Below are the code and all the weights of a small trained network. Each question names an input and a class and asks about switching units off, where a switched-off unit gives its printed mean instead of its output.

import numpy as np


def w(rows, s, z=0):
    codes = np.array(rows[::2]) - 128.0
    scale = np.full(codes.shape[1], s)
    scale[-1] = z or s
    return codes * scale


def f(y):
    return y / 2 * (1 + np.tanh(0.7978845608 * (y + 0.044715 * y**3)))


def log_softmax(a):
    a = a - a.max(-1, keepdims=True)
    return a - np.log(np.exp(a).sum(-1, keepdims=True))


def net(x, mask):
    res = np.array(x, float).reshape(1, 2) / 4 @ E
    y = f(res @ A[0][:, :-1].T + A[0][:, -1])
    res = res + np.where(mask, y, B[0][:, -1]) @ B[0][:, :-1]
    return log_softmax(res[-1] @ U[:, :-1].T + U[:, -1])


A, B = {}, {}
E = w([
[190,100,96,127,89,128,210,180,75,6,91,119],'x0',
[196,160,95,146,164,110,69,138,80,96,208,73],'x1',
],0.014)
A[0] = w([
[2,188,176,136,180,132,46,149,78,200,87,90,99],'n0',
[111,176,192,120,115,155,130,165,129,170,19,88,66],'n1',
[126,133,192,128,110,64,106,51,151,158,159,160,44],'n2',
[186,157,84,105,84,99,197,182,97,38,89,167,131],'n3',
[61,80,154,95,18,161,120,125,66,147,35,222,27],'n4',
[63,134,108,89,135,230,139,185,169,122,72,143,255],'n5',
[131,137,103,163,245,83,132,95,43,63,209,110,100],'n6',
[107,104,202,90,243,126,161,93,223,130,230,171,54],'n7',
[148,99,125,138,111,110,216,66,74,60,98,121,54],'n8',
],0.0071,0.0084)
B[0] = w([
[134,134,84,107,78,107,167,112,158,90,87,165,210],'n0',
[252,125,173,111,97,187,205,100,131,145,198,81,148],'n1',
[142,130,169,50,91,135,160,90,115,98,119,127,155],'n2',
[122,155,121,106,136,88,118,111,173,60,87,164,250],'n3',
[231,77,130,3,129,231,161,166,91,83,178,74,190],'n4',
[168,60,45,143,207,116,100,191,148,155,137,107,235],'n5',
[153,125,75,90,152,193,66,171,78,162,167,60,200],'n6',
[140,186,166,45,87,126,130,66,143,109,116,136,167],'n7',
[151,140,155,115,85,127,156,19,177,100,157,149,184],'n8',
],0.014,0.012)
U = w([
[185,121,115,87,136,251,117,168,107,136,183,73,69],'0',
[137,188,150,113,22,110,157,34,176,62,91,175,76],'1',
[119,133,60,231,217,87,76,194,157,144,95,136,248],'2',
[119,133,212,210,87,147,168,126,114,123,152,132,90],'3',
],0.012,0.013)

Each question gives the input, the list of numbers given to net, and the class t.
The units are the neurons (one row each of A and B). Each row of codes is followed by its name. A weight is (code - 128) times the scale printed after its matrix; where a second scale follows, it is the last column's (A, B and U).
mask holds one flag per neuron, in row order. A switched-off neuron (its flag False) gives its mean, the last column of its row in B, instead of its output. The means were averaged over made-up inputs and are rounded, as every weight is.
A unit's drop is (log p(t) with every unit on - log p(t) with that unit switched off) / (log p(t) with every unit on - log p(t) with every unit switched off).
The circuit of an input: a set's keep is (log p(t) with only the set's units on - log p(t) with every unit switched off) / (log p(t) with every unit on - log p(t) with every unit switched off). Starting from all 9 units, units are removed one at a time, each time the one whose removal leaves the highest keep (on an exact tie, the one counted first), for as long as the keep stays at least 0.8.
units of the circuit, in order: the units of the circuit, biggest drop first
k most important neurons: the k neurons with the biggest drops, biggest first
drop when u is switched off: that unit's drop, to one decimal
input [-3,1], class 2: most important neuron : n8
input [6,5], class 1: 4 most important neurons : n3; n5; n8; n4
input [-7,-8], class 0: 3 most important neurons : n4; n5; n3
input [-8,-8], class 0: 4 most important neurons : n4; n5; n3; n1
input [1,3], class 2: 2 most important neurons : n4; n1
input [-3,-1], class 2: 2 most important neurons : n8; n4
input [7,-7], class 0: 3 most important neurons : n4; n5; n0
input [6,4], class 1: 2 most important neurons : n3; n5
input [3,-3], class 2: 2 most important neurons : n5; n6
input [-7,-7], class 0: 4 most important neurons : n4; n5; n3; n1
input [-5,-7], class 0: drop when n4 is switched off : 0.3
input [-4,2], class 1: drop when n5 is switched off : 0.8
input [3,-8], class 0: drop when n4 is switched off : 0.1
input [6,3], class 1: units of the circuit, in order : n3
